Look-ups in named tables: a row name and a column name give one cell, copied from the table.

Table Pateg
|  | Puzuvut | Kir | Dap | Dovun | Zur | Pev | Mil | Dus | Geb |
|---|---|---|---|---|---|---|---|---|---|
| Zonili | 0.205 | 0.511 | -0.207 | -0.114 | -0.051 | 0.662 | -0.188 | 0.758 | 0.713 |
| Vuzineb | 0.221 | 0.172 | 0.004 | -0.029 | 0.965 | 0.507 | -0.472 | 0.774 | 0.436 |
| Nen | 0.487 | -0.392 | -0.225 | 0.031 | 0.551 | -0.270 | 0.855 | 0.154 | -0.518 |
| Tose | -0.214 | -0.083 | -0.101 | 0.213 | -0.135 | -0.167 | 0.383 | 0.148 | -0.450 |
| Fid | 0.902 | -0.841 | 0.706 | -0.203 | 0.661 | -0.235 | 0.689 | 0.240 | 0.476 |
| Gafe | 0.711 | -0.002 | -0.039 | -0.143 | -0.161 | -0.141 | -0.018 | -0.103 | 0.118 |
| Sibur | 0.531 | 0.357 | 0.705 | 0.975 | 0.916 | 0.427 | 0.022 | -0.167 | 0.213 |
| Bubivin | -0.177 | 0.280 | 0.831 | -0.921 | 0.575 | -0.553 | -0.148 | 0.197 | 0.420 |

What is the Dap of Gafe in Pateg? -0.039
What is the Dap of Tose in Pateg? -0.101
What is the Kir of Fid in Pateg? -0.841
What is the Mil of Bubivin in Pateg? -0.148
What is the Dovun of Tose in Pateg? 0.213
What is the Puzuvut of Gafe in Pateg? 0.711
What is the Dovun of Sibur in Pateg? 0.975
What is the Geb of Zonili in Pateg? 0.713
What is the Dovun of Vuzineb in Pateg? -0.029
What is the Dap of Zonili in Pateg? -0.207
What is the Kir of Sibur in Pateg? 0.357
What is the Pev of Tose in Pateg? -0.167
What is the Dus of Tose in Pateg? 0.148
What is the Zur of Bubivin in Pateg? 0.575
What is the Dovun of Zonili in Pateg? -0.114
What is the Dovun of Bubivin in Pateg? -0.921
What is the Dus of Nen in Pateg? 0.154
What is the Zur of Sibur in Pateg? 0.916
What is the Dus of Bubivin in Pateg? 0.197
What is the Puzuvut of Sibur in Pateg? 0.531
Row with the largest Zur: Vuzineb

Norol =
         Lopenat  Valok   Nuli    Kat    Led    Kas    Lev   Movu
Mebad      20.69  37.63  25.63  55.44  28.07  56.35  19.60  52.71
Zegen      58.35  27.82  36.09  53.50  66.09  12.42  62.41   9.51
Luz         6.04  70.15  32.39  35.09  10.81  72.84  37.13  56.36
Dak        36.82  31.68  19.33  33.41  30.76  28.76  34.02  28.82
Dogado     30.55  31.16  23.04  50.29  39.81  50.53  12.34  43.91
Gokigos    57.20  22.05  53.46  48.62  47.93  14.62  25.11  22.98
Makelur    25.20  69.09  22.01  37.34   4.04  65.64  49.77  39.23
Pog        29.24  71.01  65.71  25.59  25.52  40.81  37.62  42.55
Zel        30.62  46.38  45.52  37.89  45.08  47.38  77.33  22.93
Miv        37.29  47.91  18.90  42.79  46.86  56.80  48.90  59.71
Nenom      24.90  27.11  54.17   7.36  33.27  42.19  63.77  54.89
Tefi       59.31  38.13  72.57  40.26  44.81  10.60  51.94  52.05
Furu       31.41   2.49  63.94  14.50  58.27  33.69  59.96  40.95

Mebad, Lopenat => 20.69
Mebad, Movu => 52.71
Furu, Lev => 59.96
Zegen, Valok => 27.82
Dak, Lev => 34.02
Tefi, Kat => 40.26
Luz, Movu => 56.36
Gokigos, Kas => 14.62
Nenom, Movu => 54.89
Dak, Nuli => 19.33

Table Lanisu
|  | Dasup | Sen | Tarute | Vaditi | Dogapon |
|---|---|---|---|---|---|
| Silad | 148 | 120 | 67 | 121 | 86 |
| Vavina | 118 | 151 | 111 | 156 | 140 |
| Zav | 101 | 163 | 157 | 174 | 169 |
| Tabiku | 198 | 134 | 157 | 113 | 73 |
| Duz | 188 | 89 | 139 | 95 | 44 |
| Naz | 188 | 104 | 167 | 106 | 61 |

Duz, Tarute: 139
Silad, Vaditi: 121
Vavina, Dogapon: 140
Naz, Vaditi: 106
Zav, Sen: 163
Tabiku, Dogapon: 73
Duz, Sen: 89

Table Bagi
	Dil	Zut	Ruf	Sebaduk
Dip	-7.3	6.8	1.7	-2.8
Vutegil	-0.6	-5.8	2.1	4.4
Lilusef	-0.6	-3.1	7.0	6.4
Pob	-3.4	4.6	6.2	-4.5
Vos	3.4	4.5	-5.9	3.5
Daleg	-4.1	6.8	-0.7	-2.5
Lupug	3.3	-0.8	-6.4	3.7

Lupug, Ruf -> -6.4
Lilusef, Sebaduk -> 6.4
Vutegil, Ruf -> 2.1
Daleg, Sebaduk -> -2.5
Lilusef, Zut -> -3.1
Vutegil, Dil -> -0.6
Dip, Sebaduk -> -2.8
Lupug, Sebaduk -> 3.7
Daleg, Dil -> -4.1
Pob, Ruf -> 6.2
Vos, Zut -> 4.5
Vutegil, Zut -> -5.8
Dip, Ruf -> 1.7
Lupug, Zut -> -0.8
Daleg, Zut -> 6.8
Vos, Sebaduk -> 3.5
Dip, Dil -> -7.3
Pob, Sebaduk -> -4.5
Dip, Zut -> 6.8

Fum
fields: Kur, Misun, Libibi, Muk, Balaz
Lat: [47.963, 60.120, 30.914, 58.824, 62.880]
Siborep: [50.283, 48.935, 27.563, 56.040, 33.714]
Burofeb: [38.885, 54.717, 49.774, 46.300, 69.146]
Gokifem: [32.474, 64.896, 59.435, 49.721, 49.865]
Pul: [71.126, 16.220, 54.890, 44.673, 34.428]
Mam: [24.827, 33.462, 18.345, 20.620, 82.768]
Famiva: [87.193, 43.078, 41.202, 19.693, 40.975]
Zonek: [15.208, 26.594, 34.724, 22.090, 43.445]
Mebu: [25.789, 31.619, 38.576, 30.618, 47.050]
Sokelen: [71.652, 28.522, 49.194, 33.555, 81.938]
Fimufik: [70.749, 63.396, 36.058, 62.627, 53.630]
Pini: [35.397, 45.144, 44.453, 50.298, 30.460]

Libibi of Sokelen is 49.194
Kur of Pul is 71.126
Muk of Famiva is 19.693
Kur of Gokifem is 32.474
Muk of Zonek is 22.090
Libibi of Famiva is 41.202
Balaz of Siborep is 33.714
Muk of Fimufik is 62.627
Balaz of Lat is 62.880
Kur of Lat is 47.963
Libibi of Lat is 30.914
Balaz of Pul is 34.428
Row with the largest Libibi: Gokifem

